Facts:
babran χ:a γ:d
bagul ξ:bridrun, zagratak, viske, trusta χ:a ω:zustas, greplis, noflin γ:g
basak χ:a ω:zustas, tratrik γ:c
befeza χ:b γ:f
betrar χ:b γ:e
bisi χ:a γ:g
bopil ξ:pigro, skoflak, drepo, siru, stapak χ:a ω:tratrik γ:d
bridrun χ:b γ:c
brilo χ:a γ:d
briso ξ:meklur, trebro, telal χ:a γ:c
brogor χ:a ω:noklol γ:f
brope χ:a ω:plaki γ:f
brozin χ:b γ:c
brudo χ:a ω:tratrik γ:c
brumak χ:a ω:flagrer γ:c
buflor χ:b γ:d
bulebran χ:a γ:c
busken χ:b ω:zuram γ:c
buskom χ:b γ:c
deflan ξ:tabres, zunum, stugon, staklam, plakli χ:a ω:suklagru γ:c
diplen χ:a ω:mipen, noklol, dusur γ:f
dovas χ:a γ:c
dovir ξ:meklur, klidro, zagratak, skeste χ:a γ:c
drenu χ:a ω:tratrik γ:c
drepo χ:a ω:flagrer, tratrik γ:c
dribrul χ:a ω:drenu, brope, brudo γ:e
drire ξ:tamedru, flozegul, zunum, tobagon, skeste χ:a γ:f
drisko χ:b ω:flozegul, busken, brope, tratrik γ:e
droflam χ:a ω:zogras, befeza, flagrer γ:g
drovum χ:a γ:c
dusur χ:a γ:c
favak χ:b ω:brumak, tratrik γ:e
ferum χ:a γ:c
fibros ξ:pletrun, buskom, skulon, zeko, zutesker, kidim χ:b ω:kogra γ:e
flagrer χ:b γ:c
flekes χ:b ω:viske γ:c
flode ξ:statra, pigro, stobre, mitas, rutofo, vevogrul, tribrus χ:a γ:e
flozegul χ:a ω:rugreni, noklol γ:f
fludron ξ:brumak, zuflo, brogor, gogro χ:a ω:tratrik γ:e
gabres ξ:kekol, pletrun, keren, buskom, stugon, viske, stapak χ:a γ:f
getigos χ:a γ:c
gogro χ:b γ:d
grafir ξ:buflor, nuna, zunum, stobre, roskur, stirikluk, vogrum χ:a γ:c
gragegres ξ:bridrun, zuflo, klidro, plosok, monem χ:b γ:g
graku ξ:flozegul, putril χ:a ω:viklal γ:f
grebrisam χ:a ω:mipen, tratrik γ:c
greplis χ:a ω:rutofo, nemir, tratrik γ:d
griflik χ:a ω:plaki, drovum γ:f
gruklel χ:b γ:c
kekol χ:b γ:d
keren χ:a γ:g
kidim χ:b ω:plakli, pefe, tratrik γ:e
klamun χ:b ω:zeko, griflik, flagrer γ:c
klaze χ:b γ:d
klekek ξ:brumak, klupom, nupluplom, semuk, klirek, siru χ:a ω:brumak, letru, noflin, tratrik γ:c
klepil χ:b ω:tratrik γ:c
klidro χ:a γ:g
klirek χ:b γ:e
klotagru χ:b ω:bridrun, zustas γ:c
kluginol χ:a γ:d
klupom χ:a γ:f
kodruvom χ:a γ:c
kogra ξ:brilo, mitas, brope, noklol, skeste, betrar χ:a ω:befeza γ:d
ladril ξ:meklur, dovas, plobrak, trobras, brope, semuk χ:a ω:griflik γ:f
letes ξ:rifal, skasol, brudo, kidim, sugrestul χ:a γ:d
letru ξ:droflam, stobre, monem, nupluplom, putril, telal, betrar, tratrik χ:b ω:vevogrul, flagrer γ:c
likemar ξ:kodruvom, tumak, ziklel, klaze, klamun χ:b γ:d
lonel ξ:klotagru, nuna, semuk, gogro χ:b γ:c
madok ξ:flekes, vineplo, putril χ:a γ:c
meklur χ:a γ:c
meplen ξ:keren, bisi, klamun, ferum χ:a γ:c
mezam χ:a γ:c
mipen χ:a γ:c
mitas χ:a γ:c
mogrik ξ:plaki, mitas, tobagon, getigos, busken, dusur χ:b γ:d
monem χ:a γ:c
nemir ξ:drenu, flozegul, trokel, dovas, trebro, brozin, gogro, tribrus χ:a γ:f
noflin χ:a ω:suklagru, gabres, zogras γ:c
noklol χ:b γ:c
nudrum ξ:buflor, redifla χ:b ω:zuram γ:d
nuna χ:a γ:d
nupluplom χ:a ω:gruklel γ:d
nusefla ξ:brogor, monem, mitas, zastek, skeste χ:a γ:e
panidru ξ:meklur, trebro, griflik, vevogrul, tastu χ:a γ:d
pefe χ:a γ:d
pigro χ:a ω:flagrer γ:c
plaki χ:a ω:flagrer, tratrik γ:g
plakli χ:a ω:rifal γ:e
pletrun χ:b ω:zustas, gabres γ:c
plisek ξ:drenu, trokel, monem, kodruvom, zastek, ziklel, togril, skeste, telal, tratrik χ:a γ:c
plobrak χ:a ω:zagratak γ:g
plosok χ:a ω:zustas γ:g
putril χ:a γ:g
redifla χ:a γ:c
ridri ξ:flekes, skulon, plosok, mitas χ:a ω:plakli γ:c
rifal χ:a ω:zuram γ:g
roskur χ:b γ:c
roza ξ:drenu, flozegul, zagratak, betrar, zuram, sugrestul χ:a ω:noklol, flagrer γ:c
rugreni ξ:bulebran, diplen, trusta, putril, vogrum, flagrer, tratrik χ:a γ:c
rutofo χ:b ω:zeko, pefe, zuram γ:e
seloste ξ:skasol, gruklel, telal, betrar χ:a ω:tratrik γ:g
semuk χ:a γ:e
siru χ:a γ:c
skasol χ:a ω:deflan γ:e
skeste χ:a γ:e
skoflak χ:a γ:c
skulon χ:b γ:d
staklam χ:a γ:c
stapak χ:a γ:c
statra χ:a γ:f
stazu χ:a ω:tratrik γ:e
stirikluk χ:b γ:c
stobre χ:a ω:klotagru, flagrer, tratrik γ:f
stokorus ξ:drenu, kekol, bisi, trokel, tabres, noklol χ:a ω:brogor γ:f
stugon χ:a γ:g
sugrestul χ:b γ:c
suklagru χ:a ω:vevogrul, noklol, pefe, tratrik γ:c
tabres χ:a γ:e
tamedru χ:a ω:zustas γ:g
tanil χ:b ω:bridrun, zustas, zeko γ:e
tastu χ:a ω:zustas γ:e
telal χ:b ω:droflam γ:g
tobagon χ:a γ:f
togril χ:b ω:trebro γ:d
tratrik χ:a γ:e
trebro χ:a ω:busken, nemir γ:d
tribrus χ:b ω:dusur γ:d
trobras χ:b γ:c
trokel χ:b γ:g
trusta χ:a γ:c
trutribre ξ:klupom, staklam, babran, putril, vogrum, semuk χ:a γ:c
tudrom ξ:flekes, mezam, redifla, nupluplom χ:a ω:pigro γ:e
tumak χ:a ω:brumak γ:f
vemis ξ:tanil, stugon, trusta, semuk, skeste χ:a γ:f
vevogrul χ:a ω:brumak, drovum, griflik γ:c
viklal χ:b ω:bridrun γ:c
vineplo χ:a γ:f
viske χ:a ω:drovum γ:d
vogrum χ:a γ:e
voratar ξ:drenu, plaki, trobras χ:b ω:tratrik γ:c
zabi ξ:tumak, babran, kluginol χ:b ω:noklol, pefe γ:c
zagratak χ:a ω:zastek, befeza, tratrik γ:c
zastek χ:a γ:c
zeko χ:a γ:c
zeten χ:a ω:plaki, tratrik γ:f
ziklel χ:a γ:c
zogras ξ:zeko, plosok, zastek, greplis, noklol χ:a ω:mipen γ:c
zuflo χ:a γ:d
zunum χ:a γ:e
zuram χ:a ω:zustas γ:c
zustas χ:b ω:tratrik γ:c
zutesker χ:a γ:g

Known rows:
kodruvom: [  6   4  23  -1 -14  -2   4 -10  -2 -20 -29  -3  -2  -6  44   8  26  17
   9  -5 -28   0   5   0 -19 -24]
zustas: [  7  23  16  -1   6 -31   5 -43  -3 -10   5 -14   9  33  23 -13  11  14
   3  -2 -21  -5  22   5  -9 -13]
kekol: [  6  31  16   0   2 -20   2 -43  -3  -1  10 -14   6  40  22  -6  10  17
   7 -14 -23  -6  17   2 -15 -12]
nuna: [  9  10  19 -10 -13  -1   1  -7   3 -12 -15   0  -2   2  47   3  19  14
  28 -14 -26   1   1  -6 -26 -31]
briso: [ -5  -6  29  14 -14  11   4  -6  -5 -11 -37  -9 -15  40  43  20  20   0
  23  21 -25   3 -35 -14 -28 -32]
mogrik: [  5  19   4  12  -1 -14  11 -46 -12   8  -3 -18   4  73  17  19 -10   3
  19  -2 -43   3  -1  -6 -12 -16]
tanil: [  9  28  22   3  10 -28  -2 -50   2  -1   5 -14  15  31  26  -8   9  18
   4 -14 -22  -6  15   6 -15  -9]
gabres: [  6   2   9  -7 -15  12  11  -6  -4  -9 -30   4  -6  35  39  27   7  -4
  30   7 -42  16 -13 -21 -31 -30]
zabi: [ 11  20  15   1   7 -23   9 -42 -15  -5  -6 -15  -1  66  25   4  -9  -6
  16  17 -32  12  -1  -7 -15 -20]
tabres: [  9  13  21  -4 -12   4  -1 -10   1  -9 -19   2   4   3  47  10  22  10
  20 -12 -26   0   0  -5 -27 -28]
bulebran: [  7   4  15 -10 -14  -6   3  -4   2 -18 -24   0  -2  -3  43   0  20  13
  13  -6 -27   3   4  -3 -22 -30]
nupluplom: [ 21  17  28   6 -28  -6 -18  -8 -16 -44 -15 -11  12   5  45  -5   2 -22
  51   2 -34 -26 -11  -4 -50   9]
siru: [  9   6  20  -9 -15  -7   5  -4   1 -17 -20   7  -1  -5  44 -11  21   6
  26  -4 -27   4   5 -13 -21 -31]
kidim: [ 10  31  12   1   9 -27   2 -45  -1   5   9 -20  18  38  24  -2   9  13
   5 -11 -24  -6  16   5 -10  -9]
semuk: [ 10   7  30 -15  -9  -2  -1  -6   9 -16 -17  -1   0   6  49   0  19   9
  15 -15 -23   5  -5  -8 -34 -31]
grafir: [  8  -7   8 -12 -15  -1  10  -1  -3 -15 -33  -2  -9  33  43  16   3  -8
  25   8 -38  18 -20 -18 -28 -35]
drenu: [ -1   9  27   7 -15   3   2  -2  -3 -12 -21   0  -5   3  46  -8  28   8
  23   8 -20  -5  -4 -11 -19 -32]

Rows:
No name comes twice in this set of rows, the named rows included.
[ 12  29  12  -7   5 -23   5 -41  -3  -1  15 -12   8  40  23 -11   3  13
  13 -14 -24  -2  22  -1 -16 -16] | buflor
[ 15  -8   0  10 -14  -7  13 -19  -8 -10 -45   0   0  21  40  31   2  -3
  31   6 -55  19  -9 -14 -10 -25] | ridri
[  7  13  19  14 -17   9   2 -15   0  -2 -22   5   4   5  42  12  29  10
  21 -11 -31  -4  -1 -13 -20 -26] | skeste
[  1  -3  22  12 -15   5   8  -5  -8  -6 -36  -7 -13  38  44  20  12  -3
  30  22 -29  10 -28 -18 -24 -34] | roza
[ -6  -6  27   4 -16  18   6  -5   6  -8 -26  -4 -12  44  38  13  17   0
  28  17 -35   4 -26 -24 -33 -30] | nemir
[ 18  31   4 -10   6 -35  10 -42 -12  -6   7  -6  11  31  24 -13  -3   7
  12  -2 -31   8  31   0  -7 -14] | flekes
[  1  14  19  18   6 -24   8 -42 -10   1 -15 -34  -1  71  21  17   2   6
   7  19 -27   0 -10   1 -12  -9] | voratar
[  8  36   8  -6  -3 -21  11 -33  -8  -2  15 -18   1  45  18 -12  14  14
   1 -12 -27   0  27  -8 -21 -11] | befeza
[  7  14  15   8   4 -17   8 -46  -7   1  -6 -19   2  77  18  17  -5   6
  13  -3 -35   4  -4  -6 -18 -15] | likemar
[  3 -10   5 -25 -18   7  10   2  -1 -18 -29   5 -10  40  39  10   0  -4
  21   2 -42  17 -20 -21 -33 -41] | rugreni
[  7  14   4  14  -5 -18  13 -48 -17   0 -10 -16   2  74  18  13 -12   3
   9   4 -41   4   2  -4  -6 -20] | gragegres

The same elements again, as new rows of numbers:
Known rows:
zastek: [-22   0  44   1  24 -23 -16  -9  10  30   3  -6 -41 -12 -21 -50  33 -24
 -26  11  30  12   0  32   0  22 -16  -5 -15]
telal: [-36 -17  22  19  46 -37  22  -6   9   2   4  -6 -38  37 -21 -46  34 -33
  10   2  65  49 -42  29  60 -36 -17  15 -16]
klepil: [-38 -23  24   2  20  26  12  -9   6  -2   5  -5 -28  40 -20 -44   9 -36
   4  21  39  53 -46  33  37 -38 -19  20 -15]
bridrun: [-36 -24  21   9  21 -31  79 -10   6   1   4  -7   6  28 -20 -46  12 -32
 -17  48  30  73 -43  30  17 -43 -19  16 -18]
flagrer: [-36   1  18   7  17 -28  53  -7  11   3   3  28 -12  40 -20 -48  38 -34
 -15  72  50  65 -40  30  53 -38 -21   1 -16]
stugon: [-29  -6  46   1  32 -25 -42  -9  14  31   3  -4 -44 -10 -22 -50  13  -4
 -24  -2  38   8   2  29  13 -21 -15  -7  -5]
seloste: [-30 -24  33 -10  20  14 -41 -10  30  -1   4  -1 -40 -20   9 -50  25 -34
   9  30  31  10 -15  38   1  21 -19  -3  -9]
brudo: [-20 -21  37  -2  17  15 -24  -5   9  24   3  -7 -45 -13 -19 -49  19 -39
 -12  11  35  10   3  31   1   1 -18  -3  -4]
tabres: [ -7   4  33  -4  27 -29 -39  -8  17  15   0  -5 -45 -20 -22 -47   5 -14
 -25  -4  31  14 -15  30  25 -16   1  -2 -19]
drenu: [ -5  -6  33  21  22 -27  -6  -8  11  28  -2  -7 -45 -12 -22 -46  16 -22
 -24  20  31  10   5  31  -2  21 -19  -2 -19]
panidru: [-36 -24  37  -6  21 -21 -42  -8  58   2   1   9 -42 -21  -3 -45  35 -16
 -12   9  32   9 -25  58   2  26 -16   0 -18]
gogro: [-37 -10  19   3  47 -33   7  -6   6  -3  -4  -7   0  31 -18 -41  16 -24
 -14  -1  84  47 -45  34  52 -40 -19  33 -19]
trokel: [-43 -21  20  -2  57 -33  24  -9  11   0   0  -9 -13  37 -22 -44  31 -18
 -11  -4  57  52 -41  43  31 -40 -22  29 -20]
mitas: [-22   9  39  -4  41 -31 -37  -7   6  27   0  -5 -43  -9 -19 -50  19   9
 -30  -2  32  13  14  38  -1  11 -17  -3 -20]
viklal: [-36 -26  19  -9  22  13  32  -8   5  -1   7  -7  -9  32 -19 -41  10 -36
 -21  13  33  74 -42  29  25 -38 -17  20 -22]
plisek: [-36 -24  40  -6  20   4 -41  -8  56   0  -1  36 -41 -17 -10 -31  45 -21
 -23  13  34  14 -10  51   4  18  -6  -3 -13]
graku: [-41 -15  38 -12  21  -2 -45   3  41   1   5  -6 -42 -20 -14 -46  10 -32
 -25  22  34  19 -16  31   1   9 -10  -4 -19]

Rows:
No name comes twice in this set of rows, the named rows included.
[-34 -25  19   0  21   3  71  -7   4   1   4  -4  11  29 -21 -42   7 -30
 -16  71  33  69 -44  26  17 -36 -10  20 -15] | zustas
[-29 -24  18  14  42 -37  49  -5  15  -3  -1  16  22  61 -21 -33  39  -7
  14  46  35  36 -41  28   2 -40 -19  37 -25] | noklol
[-37 -21  23  -7  19  30 -31  -4  23  -1   7   5 -42   9 -21 -26  30 -35
   1  -1  33  68 -42  39  24 -40   0   0 -21] | fibros
[-41 -23  16   4  16 -28  57 -10   6   0   1 -10   8  44 -23 -48   9 -18
  -5  52  33  55 -42  30   8 -36 -20  39 -22] | busken

Now the same elements, written a new way:
Known rows:
buskom: [ -4   8   4  21 -49 -18  -5  46  80  27  -2  24  -6 -24]
noflin: [-15 -16 -31 -24   7   3   7 -10 -23 -18   8 -20 -11  13]
bopil: [ 13  17  33  24  47   8 -17 -35 -31 -26   7 -38   1  -8]
rugreni: [ 21 -15  23  20  84   4  37 -22 -18   0 -23 -25 -24 -43]
droflam: [  0 -18 -37 -34  12  10  -9  -4  -9 -32   7 -14 -10  30]
zuflo: [-22   4   5 -43  15   6 -22  -2 -18  11   2  -1  28   8]
griflik: [ -5 -18 -17 -25   2 -25   4 -22 -18 -41  -9  20  24  36]
tastu: [ -1  -1 -24 -22 -23  17   9 -23 -33 -12  18 -32   5  30]
bridrun: [-13  18   0  55 -59 -28  13  39  67  -8 -34   0  15   0]
basak: [  0 -10 -31 -17 -10  -3  -5 -18 -28 -13  21 -34   8  35]
keren: [ -6 -11 -16 -39   5  19  -5   2 -24  27 -11   1  13  19]
sugrestul: [  2  11   3  12 -56 -10  12  35  73  18   7  35  -8 -21]
deflan: [ 21  -7  19  31  58   9  11 -20 -35 -17  -3 -19 -17 -23]
pigro: [ -5 -18 -23 -28  15 -13  -5  -2 -19 -35  -2  -4   6  46]
zutesker: [ -5 -11 -15 -48   7  20 -12   6 -19  27 -10   0   7  15]
busken: [-14  15  -8  53 -67 -25   9  32  64  -6 -12 -15  -4 -17]
trusta: [  3 -11 -16 -44  12   9  10  -2 -17  30  -3   2  16  10]

Rows:
No name comes twice in this set of rows, the named rows included.
[-21 -10 -28   4   1   1 -44   3 -37   5  -4 -55  -8  50] | plosok
[ -3   3 -24  -4 -20  27  16 -26 -57 -44   6  10   7  36] | drenu
[  3  13   5  21 -65  13   0  36  70   7  -4  45  -7 -28] | trokel
[ 24   8  26  80  -1 -11  13  12  63 -10  17  -2 -70 -77] | zabi
[-19  -3 -23  -5 -17   8  23 -12 -41 -15 -27 -29  32  37] | zuram
[  1  -6 -25 -16  -7  17  -1 -17 -42 -31  15  -4   4  29] | zagratak
[ 13  10  34  46  37  35 -15 -11 -86  17   2  33  -5   3] | plisek
[ -1 -25 -21 -29   8 -30 -11 -24 -14 -21   8   0   8  28] | tumak
[-23  26  21   6 -38 -32 -29  44  84  23  -5  11   1 -36] | skulon
[ 51  13  46  88   5 -28  -6  12  68 -35  11  18 -37 -36] | letru
[-16  33   8  24 -71 -11 -15  15  75  -5  18  -2   5 -39] | togril
[ -3 -17 -15 -32  22 -16  11   2 -10 -44 -24  -4   9  52] | brumak

